Here is a tiny trained network, its code and every weight. The questions are about switching its units off for an input and a target symbol, where a switched-off unit gives its printed mean instead of its output.

import numpy as np


def w(rows, s, z=0):
    codes = np.array(rows[::2]) - 128.0
    scale = np.full(codes.shape[1], s)
    scale[-1] = z or s
    return codes * scale


def norm(h):
    return h / np.sqrt((h * h).mean(-1, keepdims=True) + 1e-5)


def f(y):
    return np.maximum(y, 0)


def softmax(a):
    e = np.exp(a - a.max(-1, keepdims=True))
    return e / e.sum(-1, keepdims=True)


def log_softmax(a):
    a = a - a.max(-1, keepdims=True)
    return a - np.log(np.exp(a).sum(-1, keepdims=True))


def net(x, mask):
    ids = ['ΘΠΣΦΩβγδεζηλμξτψ'.index(c) for c in x.split()]
    T = len(ids)
    res = E[ids] + P[:T]
    u = 0
    for l in range(3):
        q, k, v = (norm(res) @ M[l].T for M in (Q, K, V))
        z = softmax(np.where(np.tri(T) > 0, q @ k.T / 3**0.5, -1e9)) @ v
        res = res + np.where(mask[u], z, O[l][:, -1]) @ O[l][:, :-1]
        u += 1
        y = f(norm(res) @ A[l][:, :-1].T + A[l][:, -1])
        res = res + np.where(mask[u : u + 12], y, B[l][:, -1]) @ B[l][:, :-1]
        u += 12
    return log_softmax(norm(res)[-1] @ U[:, :-1].T + U[:, -1])


Q, K, V, O, A, B = {}, {}, {}, {}, {}, {}
E = w([
[160,107,143,113,86,115],'Θ',
[112,163,124,151,97,98],'Π',
[139,115,110,143,173,192],'Σ',
[125,111,142,143,125,135],'Φ',
[101,147,136,139,112,153],'Ω',
[129,114,112,155,140,102],'β',
[134,106,94,129,70,139],'γ',
[214,177,3,77,202,148],'δ',
[131,124,130,129,91,173],'ε',
[84,146,181,119,126,117],'ζ',
[125,138,126,169,98,183],'η',
[151,116,128,149,144,171],'λ',
[112,92,133,133,203,150],'μ',
[89,145,176,156,115,138],'ξ',
[140,169,162,106,100,138],'τ',
[108,108,140,114,153,155],'ψ',
],0.032)
P = w([
[132,94,119,122,137,161],'0',
[121,127,82,251,123,63],'1',
[115,130,90,240,126,70],'2',
[115,131,98,236,126,69],'3',
[120,133,94,241,126,70],'4',
[125,131,103,225,131,70],'5',
[128,134,110,221,131,69],'6',
],0.011)
Q[0] = w([
[150,157,213,54,164,177],'0.h0',
[106,255,70,194,199,216],'0.h0',
[154,63,112,242,243,81],'0.h0',
],0.0066)
K[0] = w([
[76,154,133,151,172,85],'0.h0',
[146,148,83,75,215,131],'0.h0',
[177,254,16,90,96,141],'0.h0',
],0.01)
V[0] = w([
[148,120,122,109,183,122],'0.h0',
[152,105,83,139,143,46],'0.h0',
[121,159,147,253,101,83],'0.h0',
],0.0067)
O[0] = w([
[207,140,255,69,91,98,109],'0.h0',
[247,164,113,135,66,129,147],'0.h0',
[96,135,97,173,97,113,253],'0.h0',
],0.0087,0.0046)
A[0] = w([
[185,134,214,117,47,150,115],'0.n0',
[102,176,157,211,214,137,140],'0.n1',
[61,157,179,131,141,69,114],'0.n2',
[166,148,165,233,92,49,106],'0.n3',
[242,195,99,114,128,161,33],'0.n4',
[104,169,192,85,120,155,3],'0.n5',
[218,189,2,39,158,118,72],'0.n6',
[113,185,96,159,180,14,110],'0.n7',
[157,105,168,190,153,178,135],'0.n8',
[191,72,166,39,189,48,69],'0.n9',
[104,76,129,148,148,107,91],'0.n10',
[107,63,130,149,176,96,121],'0.n11',
],0.01,0.0058)
B[0] = w([
[50,89,78,171,71,142,145],'0.n0',
[145,106,106,135,87,70,255],'0.n1',
[128,123,105,189,174,160,163],'0.n2',
[115,75,93,104,204,41,242],'0.n3',
[221,185,98,183,174,181,142],'0.n4',
[111,173,107,66,166,98,129],'0.n5',
[218,183,103,64,89,154,144],'0.n6',
[173,106,177,61,82,254,211],'0.n7',
[70,130,159,108,73,72,197],'0.n8',
[122,167,193,136,83,73,144],'0.n9',
[128,206,146,152,97,116,164],'0.n10',
[156,188,146,137,60,82,194],'0.n11',
],0.0083,0.0098)
Q[1] = w([
[178,117,48,198,120,41],'1.h0',
[152,56,9,163,67,13],'1.h0',
[149,92,104,169,115,111],'1.h0',
],0.012)
K[1] = w([
[160,215,138,54,185,247],'1.h0',
[138,178,146,47,165,190],'1.h0',
[112,149,108,54,130,168],'1.h0',
],0.015)
V[1] = w([
[31,169,187,48,148,255],'1.h0',
[164,136,160,107,254,62],'1.h0',
[232,56,232,136,75,143],'1.h0',
],0.0088)
O[1] = w([
[172,166,166,168,248,144,117],'1.h0',
[97,231,174,105,84,171,62],'1.h0',
[180,100,187,170,77,188,250],'1.h0',
],0.014,0.0024)
A[1] = w([
[200,200,54,28,112,170,1],'1.n0',
[75,151,153,83,129,122,5],'1.n1',
[108,183,156,148,178,210,143],'1.n2',
[63,133,119,175,120,152,251],'1.n3',
[84,197,132,176,71,132,156],'1.n4',
[118,151,67,5,56,94,184],'1.n5',
[171,96,65,152,110,98,230],'1.n6',
[111,107,181,139,107,87,85],'1.n7',
[173,133,175,155,206,170,87],'1.n8',
[213,170,92,75,127,186,44],'1.n9',
[64,153,43,117,159,95,22],'1.n10',
[140,115,169,143,95,156,176],'1.n11',
],0.013,0.0032)
B[1] = w([
[254,172,101,171,99,234,147],'1.n0',
[127,139,106,118,59,113,130],'1.n1',
[159,129,88,150,116,33,168],'1.n2',
[205,98,160,59,47,72,205],'1.n3',
[88,116,168,167,55,222,225],'1.n4',
[137,236,86,169,58,156,198],'1.n5',
[74,205,155,125,159,147,254],'1.n6',
[177,173,102,89,88,70,177],'1.n7',
[166,175,77,164,105,117,178],'1.n8',
[220,169,111,225,145,200,144],'1.n9',
[67,125,208,196,134,96,193],'1.n10',
[94,94,147,213,152,131,205],'1.n11',
],0.0093,0.0091)
Q[2] = w([
[125,176,164,187,84,153],'2.h0',
[174,159,89,86,157,106],'2.h0',
[102,104,108,250,139,51],'2.h0',
],0.018)
K[2] = w([
[192,175,101,46,195,139],'2.h0',
[89,124,92,145,61,99],'2.h0',
[126,152,184,5,89,230],'2.h0',
],0.016)
V[2] = w([
[138,82,54,130,113,151],'2.h0',
[108,149,237,190,80,113],'2.h0',
[102,72,6,113,44,97],'2.h0',
],0.015)
O[2] = w([
[169,115,205,218,141,48,97],'2.h0',
[147,79,52,6,57,164,253],'2.h0',
[138,124,112,208,55,48,120],'2.h0',
],0.013)
A[2] = w([
[88,80,61,126,81,87,17],'2.n0',
[210,20,93,141,95,143,162],'2.n1',
[127,47,56,103,92,145,137],'2.n2',
[115,73,86,106,180,87,126],'2.n3',
[229,72,129,160,102,148,196],'2.n4',
[127,205,149,45,174,187,131],'2.n5',
[109,50,134,114,88,23,1],'2.n6',
[249,117,132,180,146,71,115],'2.n7',
[100,135,109,149,219,91,167],'2.n8',
[103,123,107,7,117,146,175],'2.n9',
[78,144,118,154,86,43,243],'2.n10',
[148,70,94,231,135,81,181],'2.n11',
],0.015,0.0059)
B[2] = w([
[172,176,101,75,233,133,179],'2.n0',
[135,172,229,111,139,73,225],'2.n1',
[170,209,212,105,166,124,237],'2.n2',
[80,149,204,139,72,137,162],'2.n3',
[137,166,182,126,103,79,206],'2.n4',
[179,94,58,230,107,94,198],'2.n5',
[155,98,10,137,141,184,183],'2.n6',
[145,132,105,75,119,229,191],'2.n7',
[125,143,169,109,9,71,190],'2.n8',
[50,128,150,191,112,192,247],'2.n9',
[159,96,102,61,190,115,251],'2.n10',
[79,78,142,109,152,216,234],'2.n11',
],0.013,0.012)
U = w([
[213,30,145,96,122,132,123],'Θ',
[123,107,27,111,125,91,253],'Π',
[246,161,91,169,108,144,123],'Σ',
[201,134,101,27,136,89,87],'Φ',
[37,129,163,87,102,56,76],'Ω',
[167,158,106,114,1,45,24],'β',
[148,73,157,221,78,102,180],'γ',
[131,174,133,159,98,122,132],'δ',
[98,117,171,173,206,195,111],'ε',
[31,182,82,206,103,163,55],'ζ',
[77,22,145,93,168,159,90],'η',
[191,163,222,87,118,79,107],'λ',
[113,116,127,83,56,206,195],'μ',
[76,191,102,51,202,145,85],'ξ',
[110,250,106,164,160,95,138],'τ',
[136,131,78,179,173,220,105],'ψ',
],0.014,0.0044)

Each question gives the input, a string of symbols that net reads in full, and the target symbol t.
The units are the heads (3 rows each of Q, K, V and O) and the neurons (one row each of A and B). Each row of codes is followed by its name. A weight is (code - 128) times the scale printed after its matrix; where a second scale follows, it is the last column's (O, A, B and U).
mask holds one flag per unit, layer by layer, with each layer's heads first. A switched-off unit (its flag False) gives its mean, the last column of its rows in O or B, instead of its output. The means were averaged over made-up inputs and are rounded, as every weight is.
A unit's drop is (log p(t) with every unit on - log p(t) with that unit switched off) / (log p(t) with every unit on - log p(t) with every unit switched off).
The circuit of an input: a set's keep is (log p(t) with only the set's units on - log p(t) with every unit switched off) / (log p(t) with every unit on - log p(t) with every unit switched off). Starting from the 12 units with the biggest drops (on a tie, the unit counted first), units are removed one at a time, each time the one whose removal leaves the highest keep (on an exact tie, the one counted first), for as long as the keep stays at least 0.8.
units of the circuit, in order: the units of the circuit, biggest drop first
most important unit: the unit with the biggest drop
k most important neurons: the k neurons with the biggest drops, biggest first
top k neurons in layer l: the k neurons of layer l with the biggest drops, biggest first
drop when u is switched off: that unit's drop, to one decimal
input γ η μ, target γ: units of the circuit, in order => 2.h0
input Ω Π μ, target Ω: units of the circuit, in order => 1.h0, 0.h0, 2.n8, 1.n10
input η μ ξ μ γ, target η: top 2 neurons in layer 0 => 0.n3, 0.n7
input γ Π τ Π μ Π, target γ: units of the circuit, in order => 2.h0, 1.h0, 0.n3
input ε ξ η, target ε: units of the circuit, in order => 1.h0, 2.h0, 0.h0
input β Σ μ β τ, target β: units of the circuit, in order => 1.h0, 2.h0
input ξ η ξ μ ξ, target ξ: units of the circuit, in order => 1.h0, 0.h0, 2.n0
input β μ ψ, target β: units of the circuit, in order => 1.h0, 2.h0
input δ Σ τ Π, target τ: top 4 neurons in layer 0 => 0.n7, 0.n3, 0.n6, 0.n8
input ψ ξ Φ μ λ λ, target ψ: 2 most important neurons => 0.n3, 2.n5
input Θ μ μ Θ λ τ Ω, target Θ: 2 most important neurons => 0.n0, 0.n3
input η Ω δ Π Π Π, target τ: 2 most important neurons => 1.n5, 0.n3
input Σ ξ τ, target Σ: 3 most important neurons => 0.n3, 1.n8, 1.n2
input λ μ γ, target λ: most important unit => 0.h0
input ψ β Π λ μ, target ψ: top 2 neurons in layer 2 => 2.n5, 2.n9
input η μ β η, target η: top 2 neurons in layer 0 => 0.n7, 0.n3
input η η Θ ε, target η: 3 most important neurons => 0.n7, 2.n11, 0.n3
input μ μ ξ β δ μ λ, target ε: top 3 neurons in layer 0 => 0.n6, 0.n4, 0.n3
input η μ ε μ μ Φ μ, target η: 2 most important neurons => 0.n7, 2.n11
input Ω μ μ μ, target Ω: 2 most important neurons => 2.n8, 0.n7
input Π η ζ, target Π: most important unit => 1.h0
input Π β τ, target Π: top 2 neurons in layer 0 => 0.n0, 0.n3
input ψ μ γ τ Π, target ψ: 2 most important neurons => 0.n3, 2.n5
input ζ μ μ λ γ μ, target ζ: top 2 neurons in layer 0 => 0.n7, 0.n3
input ε τ γ τ μ β Π, target ε: drop when 2.h0 is switched off => 0.5
input ζ Π γ, target ζ: drop when 2.h0 is switched off => 1.1
input β μ Σ, target β: drop when 1.h0 is switched off => 1.0
input λ μ η μ μ, target λ: drop when 0.n7 is switched off => 0.1
